Here is a tiny trained network, its code and every weight. The questions are about switching its units off for an input and a class, where a switched-off unit gives its printed mean instead of its output.

import numpy as np


def w(rows, s, z=0):
    codes = np.array(rows[::2]) - 128.0
    scale = np.full(codes.shape[1], s)
    scale[-1] = z or s
    return codes * scale


def norm(h):
    return h / np.sqrt((h * h).mean(-1, keepdims=True) + 1e-5)


def f(y):
    return y / 2 * (1 + np.tanh(0.7978845608 * (y + 0.044715 * y**3)))


def log_softmax(a):
    a = a - a.max(-1, keepdims=True)
    return a - np.log(np.exp(a).sum(-1, keepdims=True))


def net(x, mask):
    res = np.array(x, float).reshape(1, 7) / 4 @ E
    u = 0
    for l in range(3):
        y = f(norm(res) @ A[l][:, :-1].T + A[l][:, -1])
        res = res + np.where(mask[u : u + 3], y, B[l][:, -1]) @ B[l][:, :-1]
        u += 3
    return log_softmax(norm(res)[-1] @ U[:, :-1].T + U[:, -1])


A, B = {}, {}
E = w([
[128,128,127,128,126,131,126,130,129,127,128,128],'x0',
[10,148,162,126,60,105,197,134,132,92,80,198],'x1',
[150,68,142,127,150,72,183,204,51,46,179,149],'x2',
[127,128,129,127,128,131,128,128,129,127,129,127],'x3',
[129,129,131,127,129,128,127,129,129,126,127,128],'x4',
[156,161,31,4,107,131,104,69,121,102,129,89],'x5',
[129,128,127,128,126,130,126,129,127,129,128,127],'x6',
],0.034)
A[0] = w([
[176,105,185,247,193,135,110,184,131,210,147,120,29],'L0N1',
[131,148,118,143,127,137,104,81,163,237,96,120,254],'L0N2',
[98,139,203,240,132,164,110,129,183,253,105,139,19],'L0N3',
],0.039,0.0068)
B[0] = w([
[189,113,212,95,143,130,176,124,126,41,164,123,236],'L0N1',
[111,132,109,88,92,169,83,68,113,87,191,111,215],'L0N2',
[132,130,145,142,153,56,148,102,147,231,2,121,253],'L0N3',
],0.026,0.047)
A[1] = w([
[148,106,105,111,137,95,153,200,88,80,130,132,2],'L1N1',
[130,98,216,249,168,149,141,214,143,145,159,151,85],'L1N2',
[254,105,82,139,218,131,108,192,119,161,174,91,66],'L1N3',
],0.062,0.0063)
B[1] = w([
[161,131,171,129,140,123,168,140,145,88,113,136,253],'L1N1',
[19,179,42,59,29,176,80,52,128,118,137,128,211],'L1N2',
[147,94,82,166,182,49,183,253,76,170,88,175,234],'L1N3',
],0.026,0.036)
A[2] = w([
[228,89,85,175,210,155,21,126,115,224,194,56,60],'L2N1',
[254,78,187,159,220,126,78,103,130,181,170,57,2],'L2N2',
[184,95,150,179,194,95,109,139,122,222,99,104,150],'L2N3',
],0.07,0.0091)
B[2] = w([
[255,88,151,30,181,52,225,168,82,50,121,129,167],'L2N1',
[47,189,99,125,49,214,89,78,163,61,174,126,211],'L2N2',
[83,117,58,182,129,165,80,204,120,174,179,144,253],'L2N3',
],0.028,0.045)
U = w([
[83,178,127,100,49,204,90,42,174,115,129,105,37],'0',
[228,88,143,64,149,92,181,147,73,58,157,129,121],'1',
[97,103,106,251,154,106,114,203,135,246,78,159,253],'2',
],0.015,0.0064)

Each question gives the input, the list of numbers given to net, and the class t.
The units are the neurons (one row each of A and B). Each row of codes is followed by its name. A weight is (code - 128) times the scale printed after its matrix; where a second scale follows, it is the last column's (A, B and U).
mask holds one flag per neuron, layer by layer. A switched-off neuron (its flag False) gives its mean, the last column of its row in B, instead of its output. The means were averaged over made-up inputs and are rounded, as every weight is.
A unit's drop is (log p(t) with every unit on - log p(t) with that unit switched off) / (log p(t) with every unit on - log p(t) with every unit switched off).
The circuit of an input: a set's keep is (log p(t) with only the set's units on - log p(t) with every unit switched off) / (log p(t) with every unit on - log p(t) with every unit switched off). Starting from all 9 units, units are removed one at a time, each time the one whose removal leaves the highest keep (on an exact tie, the one counted first), for as long as the keep stays at least 0.8.
circuit, biggest first: the units of the circuit, biggest drop first
most important unit: the unit with the biggest drop
k most important neurons: the k neurons with the biggest drops, biggest first
top k neurons in layer l: the k neurons of layer l with the biggest drops, biggest first
drop of u: that unit's drop, to one decimal
input [-3,0,3,8,8,-6,5], class 1: 2 most important neurons => L0N1, L1N2
input [3,-1,-2,-5,-1,-4,3], class 0: 2 most important neurons => L2N2, L0N1
input [6,-5,-6,5,8,1,6], class 1: circuit, biggest first => L1N2
input [0,4,8,3,3,-1,-7], class 0: circuit, biggest first => L0N2, L1N2
input [0,0,-7,-6,-2,5,7], class 1: 2 most important neurons => L1N2, L1N1
input [6,0,6,-1,-6,7,-7], class 2: 3 most important neurons => L0N2, L0N1, L1N3
input [-5,-5,2,5,-4,-7,0], class 1: 2 most important neurons => L0N1, L1N2
input [4,-1,-6,-2,-6,4,-3], class 1: 2 most important neurons => L1N2, L2N1
input [-3,0,3,4,8,4,-5], class 2: 2 most important neurons => L0N2, L0N1
input [-5,-2,6,3,-5,7,-5], class 2: 3 most important neurons => L0N2, L1N3, L0N1
input [-8,2,1,7,-7,-7,-3], class 0: 2 most important neurons => L0N1, L1N3
input [0,6,2,5,-3,-4,-2], class 0: 3 most important neurons => L0N2, L1N2, L1N3
input [0,-5,-3,4,-8,-5,-8], class 0: 2 most important neurons => L2N2, L0N1
input [4,-7,6,-7,-8,3,-3], class 2: most important unit => L1N3
input [-6,5,2,5,-6,0,1], class 0: top 2 neurons in layer 2 => L2N1, L2N3
input [-7,-6,-8,-2,-8,8,6], class 1: drop of L2N1 => 1.0
input [5,-7,-7,5,4,3,2], class 1: drop of L2N1 => 1.6
input [1,-3,3,-7,-7,5,-6], class 2: drop of L0N2 => 1.6
